Below are the code and all the weights of a small trained network. Each question names an input and a target symbol and asks about switching units off, where a switched-off unit gives its printed mean instead of its output.

import numpy as np


def w(rows, s, z=0):
    codes = np.array(rows[::2]) - 128.0
    scale = np.full(codes.shape[1], s)
    scale[-1] = z or s
    return codes * scale


def f(y):
    return y / 2 * (1 + np.tanh(0.7978845608 * (y + 0.044715 * y**3)))


def softmax(a):
    e = np.exp(a - a.max(-1, keepdims=True))
    return e / e.sum(-1, keepdims=True)


def log_softmax(a):
    a = a - a.max(-1, keepdims=True)
    return a - np.log(np.exp(a).sum(-1, keepdims=True))


def net(x, mask):
    ids = ['αδεηθλμστφψω'.index(c) for c in x.split()]
    T = len(ids)
    res = E[ids] + P[:T]
    q, k, v = (res @ M[0].T for M in (Q, K, V))
    z = softmax(np.where(np.tri(T) > 0, q @ k.T / 4**0.5, -1e9)) @ v
    res = res + np.where(mask[0], z, O[0][:, -1]) @ O[0][:, :-1]
    y = f(res @ A[0][:, :-1].T + A[0][:, -1])
    res = res + np.where(mask[1:17], y, B[0][:, -1]) @ B[0][:, :-1]
    return log_softmax(res[-1] @ U[:, :-1].T + U[:, -1])


Q, K, V, O, A, B = {}, {}, {}, {}, {}, {}
E = w([
[128,134,142],'α',
[111,82,217],'δ',
[116,100,232],'ε',
[106,89,87],'η',
[125,131,135],'θ',
[133,144,147],'λ',
[138,178,185],'μ',
[120,112,115],'σ',
[117,115,121],'τ',
[121,106,234],'φ',
[123,136,138],'ψ',
[83,251,1],'ω',
],0.0095)
P = w([
[2,135,168],'0',
[65,105,123],'1',
[80,105,116],'2',
[83,112,123],'3',
[138,106,127],'4',
[150,90,112],'5',
[147,110,127],'6',
[161,133,157],'7',
[183,130,147],'8',
[161,153,163],'9',
[147,164,173],'10',
[165,159,170],'11',
[134,176,176],'12',
[128,173,171],'13',
],0.0099)
Q[0] = w([
[148,117,103],'h1',
[21,151,72],'h1',
[183,70,109],'h1',
[249,189,100],'h1',
],0.015)
K[0] = w([
[125,94,96],'h1',
[9,155,94],'h1',
[153,44,101],'h1',
[205,110,47],'h1',
],0.015)
V[0] = w([
[116,90,11],'h1',
[124,117,81],'h1',
[149,226,164],'h1',
[113,45,164],'h1',
],0.011)
O[0] = w([
[245,226,231,241],'h1',
[175,164,167,178],'h1',
[128,31,39,175],'h1',
[46,173,159,3],'h1',
],0.011,0.0034)
A[0] = w([
[103,72,227,18],'n1',
[153,150,155,98],'n2',
[118,149,155,178],'n3',
[155,119,117,84],'n4',
[38,216,109,55],'n5',
[254,107,100,19],'n6',
[210,143,76,3],'n7',
[86,173,192,132],'n8',
[107,170,140,81],'n9',
[131,97,113,150],'n10',
[158,131,118,94],'n11',
[101,189,66,20],'n12',
[244,30,164,77],'n13',
[115,53,154,168],'n14',
[117,214,42,75],'n15',
[164,119,96,89],'n16',
],0.012,0.0033)
B[0] = w([
[87,202,230,138],'n1',
[142,118,62,157],'n2',
[156,102,105,145],'n3',
[134,160,114,137],'n4',
[224,121,122,139],'n5',
[29,56,57,254],'n6',
[47,96,158,223],'n7',
[211,59,126,146],'n8',
[152,80,168,128],'n9',
[95,163,118,126],'n10',
[129,142,86,151],'n11',
[127,150,229,135],'n12',
[208,231,148,187],'n13',
[66,195,168,141],'n14',
[143,172,250,189],'n15',
[105,149,71,153],'n16',
],0.018,0.0084)
U = w([
[155,82,100,198],'α',
[140,119,101,153],'δ',
[178,35,78,225],'ε',
[136,66,111,76],'η',
[25,68,117,198],'θ',
[180,254,28,254],'λ',
[126,143,115,64],'μ',
[122,146,110,31],'σ',
[126,124,116,26],'τ',
[125,115,113,18],'φ',
[128,130,105,48],'ψ',
[128,252,234,159],'ω',
],0.0056,0.0038)

Each question gives the input, a string of symbols that net reads in full, and the target symbol t.
The units are the heads (4 rows each of Q, K, V and O) and the neurons (one row each of A and B). Each row of codes is followed by its name. A weight is (code - 128) times the scale printed after its matrix; where a second scale follows, it is the last column's (O, A, B and U).
mask holds one flag per unit, heads first, then neurons. A switched-off unit (its flag False) gives its mean, the last column of its rows in O or B, instead of its output. The means were averaged over made-up inputs and are rounded, as every weight is.
A unit's drop is (log p(t) with every unit on - log p(t) with that unit switched off) / (log p(t) with every unit on - log p(t) with every unit switched off).
The circuit of an input: a set's keep is (log p(t) with only the set's units on - log p(t) with every unit switched off) / (log p(t) with every unit on - log p(t) with every unit switched off). Starting from the 12 units with the biggest drops (on a tie, the unit counted first), units are removed one at a time, each time the one whose removal leaves the highest keep (on an exact tie, the one counted first), for as long as the keep stays at least 0.8.
units of the circuit, in order: the units of the circuit, biggest drop first
unit that matters most: the unit with the biggest drop
top k neurons: the k neurons with the biggest drops, biggest first
drop when u is switched off: that unit's drop, to one decimal
input ω ω ε θ ω ω δ ω ω η τ, target λ: top 3 neurons	[n13 n7 n15]
input ε η ω τ η ω ω ω ω η θ, target λ: units of the circuit, in order	[n13 h1 n15]
input ω η η μ, target λ: units of the circuit, in order	[n7 n6 n15]
input θ η φ η φ θ δ σ ε, target ω: units of the circuit, in order	[n1]
input ω ω μ σ δ, target ω: units of the circuit, in order	[n6 n1]
input ω ω θ, target λ: units of the circuit, in order	[n13 h1]
input θ θ ω ω θ ω ψ, target λ: units of the circuit, in order	[n13 n7]
input μ ω θ ω ω ω μ, target λ: units of the circuit, in order	[n13 h1 n15]
input ω θ η, target λ: units of the circuit, in order	[n13 h1]
input σ ω ω η η σ σ ω ω σ ω α, target λ: units of the circuit, in order	[n13 n15]
input θ σ ω η η σ ψ, target ε: top 3 neurons	[n8 n15 n13]
input ω ω λ λ ω ω σ λ, target λ: units of the circuit, in order	[n13 n15]
input ω ω α α, target λ: units of the circuit, in order	[n13 h1 n15]
input ω δ η φ, target ω: units of the circuit, in order	[n6]
input η ω ω η ω θ η η ω σ σ η, target λ: units of the circuit, in order	[n7 n13]
input ω ε ψ, target λ: top 3 neurons	[n7 n13 n6]
input η ω η ε, target ω: top 3 neurons	[n1 n6 n14]
input η θ ω τ, target ε: top 3 neurons	[n8 n13 n15]
input ω θ σ ω τ η ω τ ε δ, target ω: top 4 neurons	[n6 n1 n14 n7]
input η θ ω σ, target ε: top 3 neurons	[n8 n13 n15]
input δ σ ω ω ε ω φ, target ω: unit that matters most	n6
input η φ η, target ε: top 2 neurons	[n8 n5]
input η ω ψ, target ε: drop when h1 is switched off	0.9
input ω η τ, target λ: drop when n13 is switched off	0.8
input η ω α, target ε: drop when n3 is switched off	0.1
input ω ω ω ω ω ω ω η ω σ, target λ: drop when h1 is switched off	0.2
input ω σ σ, target λ: unit that matters most	n13
